Below is a small trained network, with its code and all its weights. Each question gives an input and a target symbol and asks what happens when units are switched off, that is, made to give their printed mean instead of their output.

import numpy as np


def w(rows, s, z=0):
    codes = np.array(rows[::2]) - 128.0
    scale = np.full(codes.shape[1], s)
    scale[-1] = z or s
    return codes * scale


def norm(h):
    return h / np.sqrt((h * h).mean(-1, keepdims=True) + 1e-5)


def f(y):
    return np.maximum(y, 0)


def softmax(a):
    e = np.exp(a - a.max(-1, keepdims=True))
    return e / e.sum(-1, keepdims=True)


def log_softmax(a):
    a = a - a.max(-1, keepdims=True)
    return a - np.log(np.exp(a).sum(-1, keepdims=True))


def net(x, mask):
    ids = ['αγηθτφψ'.index(c) for c in x.split()]
    T = len(ids)
    res = E[ids] + P[:T]
    u = 0
    for l in range(2):
        r = norm(res)
        for j in range(2):
            rows = slice(2 * j, 2 * j + 2)
            q, k, v = (r @ M[l][rows].T for M in (Q, K, V))
            z = softmax(np.where(np.tri(T) > 0, q @ k.T / 2**0.5, -1e9)) @ v
            o = O[l][rows]
            res = res + np.where(mask[u + j], z, o[:, -1]) @ o[:, :-1]
        u += 2
        y = f(norm(res) @ A[l][:, :-1].T + A[l][:, -1])
        res = res + np.where(mask[u : u + 8], y, B[l][:, -1]) @ B[l][:, :-1]
        u += 8
    return log_softmax(norm(res)[-1] @ U[:, :-1].T + U[:, -1])


Q, K, V, O, A, B = {}, {}, {}, {}, {}, {}
E = w([
[40,37,148],'α',
[137,38,132],'γ',
[157,5,182],'η',
[2,33,230],'θ',
[88,37,172],'τ',
[49,61,110],'φ',
[64,33,225],'ψ',
],0.0076)
P = w([
[152,255,126],'0',
[155,28,196],'1',
[88,163,28],'2',
[146,35,191],'3',
[87,163,27],'4',
[148,38,190],'5',
[87,166,28],'6',
[146,39,190],'7',
[88,165,26],'8',
[144,39,186],'9',
[86,164,27],'10',
[150,39,186],'11',
],0.0097)
Q[0] = w([
[121,61,188],'0.h0',
[205,3,169],'0.h0',
[106,116,178],'0.h1',
[59,103,141],'0.h1',
],0.013)
K[0] = w([
[154,147,154],'0.h0',
[183,253,139],'0.h0',
[155,134,177],'0.h1',
[128,51,166],'0.h1',
],0.015)
V[0] = w([
[195,53,254],'0.h0',
[141,103,161],'0.h0',
[102,195,25],'0.h1',
[118,57,152],'0.h1',
],0.0088)
O[0] = w([
[132,250,163,177],'0.h0',
[113,167,163,137],'0.h0',
[130,166,128,2],'0.h1',
[178,101,163,219],'0.h1',
],0.012,0.0074)
A[0] = w([
[121,106,180,207],'0.n0',
[192,126,72,61],'0.n1',
[18,147,107,207],'0.n2',
[213,149,8,111],'0.n3',
[101,139,26,132],'0.n4',
[176,156,182,255],'0.n5',
[109,140,192,245],'0.n6',
[160,191,87,227],'0.n7',
],0.017,0.0044)
B[0] = w([
[141,211,170,254],'0.n0',
[166,112,81,144],'0.n1',
[58,118,154,188],'0.n2',
[251,125,192,166],'0.n3',
[199,161,200,180],'0.n4',
[73,149,98,244],'0.n5',
[131,163,113,250],'0.n6',
[240,81,108,165],'0.n7',
],0.016,0.0085)
Q[1] = w([
[137,110,78],'1.h0',
[189,158,2],'1.h0',
[179,189,93],'1.h1',
[140,15,127],'1.h1',
],0.023)
K[1] = w([
[193,106,140],'1.h0',
[174,31,143],'1.h0',
[119,140,6],'1.h1',
[186,55,190],'1.h1',
],0.019)
V[1] = w([
[130,166,78],'1.h0',
[100,2,35],'1.h0',
[189,208,217],'1.h1',
[47,184,99],'1.h1',
],0.008)
O[1] = w([
[143,97,103,128],'1.h0',
[154,85,86,4],'1.h0',
[138,156,1,204],'1.h1',
[242,68,124,128],'1.h1',
],0.0079,0.011)
A[1] = w([
[169,62,191,145],'1.n0',
[195,74,178,114],'1.n1',
[184,130,30,142],'1.n2',
[193,74,19,247],'1.n3',
[109,117,201,141],'1.n4',
[79,76,135,155],'1.n5',
[89,178,154,131],'1.n6',
[107,6,97,162],'1.n7',
],0.017,0.014)
B[1] = w([
[62,145,162,216],'1.n0',
[137,113,168,193],'1.n1',
[82,176,98,181],'1.n2',
[170,146,4,230],'1.n3',
[136,97,82,239],'1.n4',
[99,150,69,162],'1.n5',
[157,89,126,254],'1.n6',
[166,193,120,155],'1.n7',
],0.021,0.0084)
U = w([
[57,51,92,196],'α',
[248,126,169,77],'γ',
[143,157,28,85],'η',
[15,161,144,86],'θ',
[188,30,114,173],'τ',
[118,88,226,247],'φ',
[130,245,184,1],'ψ',
],0.016,0.0033)

Each question gives the input, a string of symbols that net reads in full, and the target symbol t.
The units are the heads (2 rows each of Q, K, V and O) and the neurons (one row each of A and B). Each row of codes is followed by its name. A weight is (code - 128) times the scale printed after its matrix; where a second scale follows, it is the last column's (O, A, B and U).
mask holds one flag per unit, layer by layer, with each layer's heads first. A switched-off unit (its flag False) gives its mean, the last column of its rows in O or B, instead of its output. The means were averaged over made-up inputs and are rounded, as every weight is.
A unit's drop is (log p(t) with every unit on - log p(t) with that unit switched off) / (log p(t) with every unit on - log p(t) with every unit switched off).
The circuit of an input: a set's keep is (log p(t) with only the set's units on - log p(t) with every unit switched off) / (log p(t) with every unit on - log p(t) with every unit switched off). Starting from the 12 units with the biggest drops (on a tie, the unit counted first), units are removed one at a time, each time the one whose removal leaves the highest keep (on an exact tie, the one counted first), for as long as the keep stays at least 0.8.
units of the circuit, in order: the units of the circuit, biggest drop first
k most important neurons: the k neurons with the biggest drops, biggest first
k most important neurons of layer l: the k neurons of layer l with the biggest drops, biggest first
input τ η ψ γ η φ, target τ: 3 most important neurons of layer 0 => (0.n0; 0.n2; 0.n5)
input γ θ θ θ η η η φ γ, target γ: units of the circuit, in order => (0.n3)
input τ φ φ θ γ γ γ τ γ α, target τ: 2 most important neurons of layer 1 => (1.n0; 1.n3)
input η τ θ ψ, target ψ: 4 most important neurons => (1.n3; 0.n5; 0.n7; 0.n0)
input θ ψ γ τ η α α α, target φ: 4 most important neurons => (1.n3; 0.n0; 0.n2; 1.n0)
input α ψ η τ τ, target τ: 2 most important neurons => (0.n2; 1.n0)
input α θ η γ θ η η η η η φ γ, target θ: units of the circuit, in order => (0.h0; 1.n0)
input ψ η φ φ, target γ: 2 most important neurons => (1.n0; 1.n3)
input γ τ η α η α θ θ, target α: units of the circuit, in order => (0.h0; 1.n4; 1.n3)
input η θ η γ τ η η α η θ η γ, target ψ: 3 most important neurons => (1.n3; 0.n7; 0.n5)
input τ θ ψ θ, target τ: 2 most important neurons of layer 0 => (0.n0; 0.n4)
input η α ψ γ θ η γ η, target ψ: 2 most important neurons => (1.n3; 0.n5)
input γ α η α θ η, target α: units of the circuit, in order => (0.h0; 1.h1; 1.n4; 1.n3)
input η ψ η φ, target ψ: units of the circuit, in order => (1.n3)
input ψ η φ η γ η ψ α θ τ, target γ: units of the circuit, in order => (1.n3; 1.h1; 1.n2)
input τ η θ γ α θ θ θ α φ ψ, target ψ: 3 most important neurons of layer 1 => (1.n3; 1.n0; 1.n1)
input θ γ η τ η γ γ ψ, target φ: 2 most important neurons of layer 0 => (0.n0; 0.n2)
input ψ η γ τ τ τ, target γ: 2 most important neurons of layer 0 => (0.n0; 0.n7)
input θ η η τ η η, target φ: 3 most important neurons => (0.n0; 0.n2; 1.n3)
input τ θ γ η ψ τ η η η η η η, target τ: 4 most important neurons => (0.n0; 0.n2; 1.n3; 1.n0)
